Here is a tiny trained network, its code and every weight. The questions are about switching its units off for an input and a class, where a switched-off unit gives its printed mean instead of its output.

import numpy as np


def w(rows, s, z=0):
    codes = np.array(rows[::2]) - 128.0
    scale = np.full(codes.shape[1], s)
    scale[-1] = z or s
    return codes * scale


def f(y):
    return np.maximum(y, 0)


def log_softmax(a):
    a = a - a.max(-1, keepdims=True)
    return a - np.log(np.exp(a).sum(-1, keepdims=True))


def net(x, mask):
    res = np.array(x, float).reshape(1, 3) / 4 @ E
    y = f(res @ A[0][:, :-1].T + A[0][:, -1])
    res = res + np.where(mask, y, B[0][:, -1]) @ B[0][:, :-1]
    return log_softmax(res[-1] @ U[:, :-1].T + U[:, -1])


A, B = {}, {}
E = w([
[68,9,108,101,93,205,184],'x0',
[218,121,66,85,152,163,76],'x1',
[176,155,150,198,6,164,39],'x2',
],0.011)
A[0] = w([
[88,93,121,72,149,145,140,89],'neuron 0',
[62,79,174,123,129,143,158,108],'neuron 1',
[150,171,111,158,122,155,73,109],'neuron 2',
[131,104,170,195,6,121,104,87],'neuron 3',
[106,75,120,82,98,212,125,104],'neuron 4',
[114,174,172,85,135,70,134,1],'neuron 5',
[148,193,175,168,181,34,131,170],'neuron 6',
[197,77,82,57,144,132,107,133],'neuron 7',
[110,86,102,114,96,115,170,114],'neuron 8',
[196,170,98,183,105,122,86,105],'neuron 9',
],0.013,0.0072)
B[0] = w([
[55,103,139,87,106,148,161,175],'neuron 0',
[109,36,140,66,81,162,93,197],'neuron 1',
[110,109,158,73,59,152,73,186],'neuron 2',
[106,215,111,198,199,10,165,231],'neuron 3',
[150,178,116,165,169,77,230,201],'neuron 4',
[54,141,24,215,98,89,207,159],'neuron 5',
[159,163,105,217,179,123,132,249],'neuron 6',
[198,164,106,198,187,108,248,200],'neuron 7',
[129,114,145,97,86,94,114,171],'neuron 8',
[102,89,210,71,71,152,90,210],'neuron 9',
],0.011,0.015)
U = w([
[86,122,19,144,144,70,171,250],'0',
[177,145,89,136,165,57,155,210],'1',
[138,44,161,8,41,151,85,61],'2',
],0.012,0.0018)

Each question gives the input, the list of numbers given to net, and the class t.
The units are the neurons (one row each of A and B). Each row of codes is followed by its name. A weight is (code - 128) times the scale printed after its matrix; where a second scale follows, it is the last column's (A, B and U).
mask holds one flag per neuron, in row order. A switched-off neuron (its flag False) gives its mean, the last column of its row in B, instead of its output. The means were averaged over made-up inputs and are rounded, as every weight is.
A unit's drop is (log p(t) with every unit on - log p(t) with that unit switched off) / (log p(t) with every unit on - log p(t) with every unit switched off).
The circuit of an input: a set's keep is (log p(t) with only the set's units on - log p(t) with every unit switched off) / (log p(t) with every unit on - log p(t) with every unit switched off). Starting from all 10 units, units are removed one at a time, each time the one whose removal leaves the highest keep (on an exact tie, the one counted first), for as long as the keep stays at least 0.8.
units of the circuit, in order: the units of the circuit, biggest drop first
unit that matters most: the unit with the biggest drop
k most important neurons: the k neurons with the biggest drops, biggest first
drop when u is switched off: that unit's drop, to one decimal
input [-7,-2,-1], class 0: 2 most important neurons	(neuron 5; neuron 7)
input [5,2,6], class 1: unit that matters most	neuron 5
input [-4,4,1], class 2: units of the circuit, in order	(neuron 3; neuron 9)
input [1,-6,-7], class 2: units of the circuit, in order	(neuron 1; neuron 3)
input [-6,4,7], class 2: 2 most important neurons	(neuron 9; neuron 2)
input [1,-5,-4], class 2: units of the circuit, in order	(neuron 3; neuron 1)
input [3,-1,-2], class 2: units of the circuit, in order	(neuron 3; neuron 6)
input [4,-1,-8], class 2: 2 most important neurons	(neuron 1; neuron 3)
input [0,3,5], class 2: 3 most important neurons	(neuron 9; neuron 6; neuron 2)
input [6,-4,-6], class 2: drop when neuron 1 is switched off	0.1
input [-7,2,7], class 2: drop when neuron 3 is switched off	0.0
input [8,1,7], class 1: drop when neuron 5 is switched off	0.5
input [-6,0,-5], class 0: drop when neuron 9 is switched off	0.1
input [-8,2,8], class 2: units of the circuit, in order	(neuron 9)
